Below is a small trained network, with its code and all its weights. Each question gives an input and a class and asks what happens when units are switched off, that is, made to give their printed mean instead of their output.

import numpy as np


def w(rows, s, z=0):
    codes = np.array(rows[::2]) - 128.0
    scale = np.full(codes.shape[1], s)
    scale[-1] = z or s
    return codes * scale


def norm(h):
    return h / np.sqrt((h * h).mean(-1, keepdims=True) + 1e-5)


def f(y):
    return np.maximum(y, 0)


def log_softmax(a):
    a = a - a.max(-1, keepdims=True)
    return a - np.log(np.exp(a).sum(-1, keepdims=True))


def net(x, mask):
    res = np.array(x, float).reshape(1, 4) / 4 @ E
    u = 0
    for l in range(4):
        y = f(norm(res) @ A[l][:, :-1].T + A[l][:, -1])
        res = res + np.where(mask[u : u + 10], y, B[l][:, -1]) @ B[l][:, :-1]
        u += 10
    return log_softmax(norm(res)[-1] @ U[:, :-1].T + U[:, -1])


A, B = {}, {}
E = w([
[110,144,68,148],'x0',
[58,183,154,146],'x1',
[94,73,126,154],'x2',
[80,100,95,1],'x3',
],0.0079)
A[0] = w([
[100,83,116,154,71],'0.n0',
[96,150,136,134,32],'0.n1',
[104,157,3,151,58],'0.n2',
[123,149,64,149,53],'0.n3',
[54,37,127,170,97],'0.n4',
[61,143,156,104,115],'0.n5',
[172,103,101,128,1],'0.n6',
[165,209,108,98,47],'0.n7',
[88,151,139,138,12],'0.n8',
[133,114,216,105,20],'0.n9',
],0.018,0.0068)
B[0] = w([
[208,146,151,105,164],'0.n0',
[36,156,112,185,141],'0.n1',
[106,58,232,116,221],'0.n2',
[111,79,249,133,162],'0.n3',
[219,255,162,50,253],'0.n4',
[109,99,80,157,240],'0.n5',
[192,50,79,118,149],'0.n6',
[243,251,166,41,184],'0.n7',
[51,156,111,153,144],'0.n8',
[77,66,255,137,175],'0.n9',
],0.0098,0.0052)
A[1] = w([
[55,47,63,86,9],'1.n0',
[150,132,126,213,47],'1.n1',
[138,92,170,191,56],'1.n2',
[39,191,87,166,3],'1.n3',
[157,69,82,86,115],'1.n4',
[184,73,51,101,58],'1.n5',
[2,194,105,121,3],'1.n6',
[128,124,109,131,90],'1.n7',
[37,88,58,50,17],'1.n8',
[125,64,72,124,29],'1.n9',
],0.0081,0.0035)
B[1] = w([
[104,175,110,28,191],'1.n0',
[189,191,114,154,197],'1.n1',
[144,160,179,158,230],'1.n2',
[95,84,53,180,175],'1.n3',
[59,115,61,169,250],'1.n4',
[189,119,106,212,213],'1.n5',
[104,131,124,255,216],'1.n6',
[125,113,101,102,128],'1.n7',
[89,162,78,75,246],'1.n8',
[104,132,104,137,145],'1.n9',
],0.0075,0.0018)
A[2] = w([
[99,65,192,87,17],'2.n0',
[110,76,75,92,77],'2.n1',
[121,9,202,116,13],'2.n2',
[185,156,73,128,97],'2.n3',
[118,145,127,187,13],'2.n4',
[194,165,91,156,171],'2.n5',
[95,120,108,163,99],'2.n6',
[125,131,96,138,32],'2.n7',
[112,150,86,56,4],'2.n8',
[176,18,76,128,22],'2.n9',
],0.012,0.0031)
B[2] = w([
[32,138,167,136,206],'2.n0',
[98,179,51,95,181],'2.n1',
[87,92,162,126,221],'2.n2',
[117,75,151,148,207],'2.n3',
[125,146,100,125,160],'2.n4',
[159,83,149,105,254],'2.n5',
[170,74,92,91,146],'2.n6',
[127,140,91,87,131],'2.n7',
[108,202,146,86,214],'2.n8',
[134,1,114,192,179],'2.n9',
],0.0098,0.0042)
A[3] = w([
[153,158,136,127,104],'3.n0',
[51,164,79,203,94],'3.n1',
[133,124,131,167,56],'3.n2',
[179,129,151,246,1],'3.n3',
[89,231,152,158,113],'3.n4',
[141,119,181,168,130],'3.n5',
[172,124,96,221,77],'3.n6',
[83,183,123,81,104],'3.n7',
[83,116,84,156,127],'3.n8',
[146,124,173,216,138],'3.n9',
],0.013,0.0056)
B[3] = w([
[181,97,129,65,168],'3.n0',
[211,51,151,192,175],'3.n1',
[93,151,130,80,136],'3.n2',
[50,211,98,51,204],'3.n3',
[253,33,91,211,238],'3.n4',
[36,123,93,118,235],'3.n5',
[100,184,43,119,178],'3.n6',
[149,191,98,208,225],'3.n7',
[135,51,104,199,157],'3.n8',
[36,110,67,60,254],'3.n9',
],0.0078,0.0055)
U = w([
[229,158,156,98,254],'0',
[48,186,9,104,25],'1',
[31,71,223,152,52],'2',
[178,2,49,224,202],'3',
],0.015,0.0029)

Each question gives the input, the list of numbers given to net, and the class t.
The units are the neurons (one row each of A and B). Each row of codes is followed by its name. A weight is (code - 128) times the scale printed after its matrix; where a second scale follows, it is the last column's (A, B and U).
mask holds one flag per neuron, layer by layer. A switched-off neuron (its flag False) gives its mean, the last column of its row in B, instead of its output. The means were averaged over made-up inputs and are rounded, as every weight is.
A unit's drop is (log p(t) with every unit on - log p(t) with that unit switched off) / (log p(t) with every unit on - log p(t) with every unit switched off).
The circuit of an input: a set's keep is (log p(t) with only the set's units on - log p(t) with every unit switched off) / (log p(t) with every unit on - log p(t) with every unit switched off). Starting from the 12 units with the biggest drops (on a tie, the unit counted first), units are removed one at a time, each time the one whose removal leaves the highest keep (on an exact tie, the one counted first), for as long as the keep stays at least 0.8.
circuit, biggest first: the units of the circuit, biggest drop first
unit that matters most: the unit with the biggest drop
k most important neurons: the k neurons with the biggest drops, biggest first
top k neurons in layer l: the k neurons of layer l with the biggest drops, biggest first
input [-7,1,8,8], class 0: top 2 neurons in layer 0 -> (0.n4, 0.n2)
input [-4,-6,-4,0], class 3: unit that matters most -> 0.n4
input [-6,8,1,1], class 3: 2 most important neurons -> (0.n2, 0.n5)
input [-7,-4,1,-5], class 2: circuit, biggest first -> (0.n9, 2.n2)
input [8,-8,8,1], class 0: 4 most important neurons -> (0.n4, 0.n0, 0.n5, 0.n9)
input [8,2,8,-7], class 0: 3 most important neurons -> (0.n4, 0.n0, 0.n5)
input [-7,-8,-5,5], class 3: 4 most important neurons -> (0.n4, 2.n9, 0.n2, 1.n5)
input [-7,5,0,8], class 1: 4 most important neurons -> (0.n2, 0.n5, 1.n8, 1.n0)
input [-7,-5,-6,-1], class 2: circuit, biggest first -> (0.n9, 0.n4)
input [-8,-4,8,-3], class 0: 3 most important neurons -> (0.n4, 0.n2, 0.n0)
input [8,8,-7,4], class 2: top 2 neurons in layer 2 -> (2.n1, 2.n4)
input [-2,-5,-3,4], class 3: 3 most important neurons -> (0.n4, 2.n9, 1.n5)
input [-4,-5,3,6], class 1: top 2 neurons in layer 2 -> (2.n8, 2.n1)
input [3,7,-3,-3], class 3: unit that matters most -> 3.n1
input [-6,-2,-5,3], class 2: 3 most important neurons -> (0.n9, 0.n4, 2.n0)
input [4,-3,5,-6], class 1: top 2 neurons in layer 3 -> (3.n3, 3.n9)
input [1,1,8,-8], class 0: top 3 neurons in layer 0 -> (0.n4, 0.n5, 0.n0)
input [5,8,-6,-4], class 3: 2 most important neurons -> (3.n4, 0.n4)
input [-4,-8,6,8], class 1: top 3 neurons in layer 2 -> (2.n1, 2.n8, 2.n5)
input [-3,5,3,-8], class 1: unit that matters most -> 3.n3
input [-4,7,1,-5], class 3: top 3 neurons in layer 3 -> (3.n1, 3.n4, 3.n8)
input [8,8,1,6], class 2: 3 most important neurons -> (0.n2, 0.n3, 0.n7)
